Here is a tiny trained network, its code and every weight. The questions are about switching its units off for an input and a class, where a switched-off unit gives its printed mean instead of its output.

import numpy as np


def w(rows, s, z=0):
    codes = np.array(rows[::2]) - 128.0
    scale = np.full(codes.shape[1], s)
    scale[-1] = z or s
    return codes * scale


def f(y):
    return np.maximum(y, 0)


def log_softmax(a):
    a = a - a.max(-1, keepdims=True)
    return a - np.log(np.exp(a).sum(-1, keepdims=True))


def net(x, mask):
    res = np.array(x, float).reshape(1, 7) / 4 @ E
    y = f(res @ A[0][:, :-1].T + A[0][:, -1])
    res = res + np.where(mask, y, B[0][:, -1]) @ B[0][:, :-1]
    return log_softmax(res[-1] @ U[:, :-1].T + U[:, -1])


A, B = {}, {}
E = w([
[121,118,146,134,119,128,143],'x0',
[133,126,111,123,149,120,102],'x1',
[145,107,123,113,162,128,98],'x2',
[162,168,208,196,50,156,12],'x3',
[238,41,16,173,58,204,147],'x4',
[112,151,107,143,126,146,135],'x5',
[218,188,183,213,219,75,167],'x6',
],0.011)
A[0] = w([
[239,98,77,209,132,120,190,162],'N1',
[46,166,123,50,107,172,81,255],'N2',
[141,116,77,54,171,110,201,202],'N3',
[135,88,146,175,46,192,97,117],'N4',
[145,192,200,146,219,89,202,230],'N5',
[166,196,166,172,204,80,96,172],'N6',
[255,59,58,192,67,143,119,220],'N7',
[133,55,120,70,94,189,154,101],'N8',
[94,52,63,79,27,196,134,200],'N9',
[151,99,18,210,109,140,191,103],'N10',
[95,97,127,185,70,136,52,85],'N11',
[151,27,72,193,153,74,213,236],'N12',
[24,123,212,88,155,113,146,236],'N13',
[110,170,162,31,70,70,79,167],'N14',
[144,132,218,190,96,180,30,231],'N15',
[63,87,125,24,104,205,74,255],'N16',
],0.0098,0.005)
B[0] = w([
[165,47,187,169,126,214,153,218],'N1',
[61,71,87,159,93,98,146,198],'N2',
[81,60,104,129,185,116,180,201],'N3',
[207,149,109,117,87,91,87,187],'N4',
[183,159,161,157,205,102,188,231],'N5',
[131,184,171,187,140,128,178,209],'N6',
[189,150,103,78,74,227,165,250],'N7',
[109,70,102,62,78,161,112,179],'N8',
[112,106,57,51,70,104,100,229],'N9',
[130,81,188,99,173,162,114,201],'N10',
[175,148,106,137,104,80,98,169],'N11',
[125,63,185,80,167,167,175,213],'N12',
[78,148,44,183,168,64,135,212],'N13',
[79,138,86,158,67,95,138,181],'N14',
[144,236,131,180,32,136,90,218],'N15',
[24,102,2,151,36,53,143,211],'N16',
],0.01,0.02)
U = w([
[70,107,78,129,151,66,184,253],'0',
[87,60,103,63,106,165,128,56],'1',
[76,163,129,211,63,69,52,106],'2',
[232,123,53,134,58,114,94,106],'3',
[163,155,169,133,247,37,172,178],'4',
[177,51,179,160,158,175,163,26],'5',
[186,230,167,227,146,78,98,12],'6',
[179,162,212,182,71,229,104,78],'7',
],0.011,0.005)

Each question gives the input, the list of numbers given to net, and the class t.
The units are the neurons (one row each of A and B). Each row of codes is followed by its name. A weight is (code - 128) times the scale printed after its matrix; where a second scale follows, it is the last column's (A, B and U).
mask holds one flag per neuron, in row order. A switched-off neuron (its flag False) gives its mean, the last column of its row in B, instead of its output. The means were averaged over made-up inputs and are rounded, as every weight is.
A unit's drop is (log p(t) with every unit on - log p(t) with that unit switched off) / (log p(t) with every unit on - log p(t) with every unit switched off).
The circuit of an input: a set's keep is (log p(t) with only the set's units on - log p(t) with every unit switched off) / (log p(t) with every unit on - log p(t) with every unit switched off). Starting from the 12 units with the biggest drops (on a tie, the unit counted first), units are removed one at a time, each time the one whose removal leaves the highest keep (on an exact tie, the one counted first), for as long as the keep stays at least 0.8.
units of the circuit, in order: the units of the circuit, biggest drop first
k most important neurons: the k neurons with the biggest drops, biggest first
drop when u is switched off: that unit's drop, to one decimal
input [5,-7,-2,-4,1,-8,-2], class 1: units of the circuit, in order => N5
input [-3,5,1,-6,0,-8,-8], class 0: 4 most important neurons => N16, N7, N1, N3
input [6,-8,-1,-6,8,-2,1], class 5: 2 most important neurons => N1, N16
input [-6,-1,-3,-3,1,-3,7], class 5: 3 most important neurons => N1, N13, N12
input [7,1,-3,-4,1,6,7], class 5: 3 most important neurons => N1, N13, N12
input [-2,-2,2,4,1,-6,1], class 7: 3 most important neurons => N16, N9, N13
input [2,-6,-3,-3,-4,-1,1], class 4: 3 most important neurons => N16, N5, N9
input [5,0,0,3,-8,-1,1], class 6: 2 most important neurons => N5, N16
input [2,0,0,-5,0,2,5], class 4: 2 most important neurons => N7, N5
input [-4,6,8,3,0,6,-3], class 2: drop when N16 is switched off => 0.1
input [4,-4,4,-4,1,3,-2], class 1: drop when N5 is switched off => 0.4
input [-2,7,2,0,-8,6,1], class 4: drop when N5 is switched off => 0.6
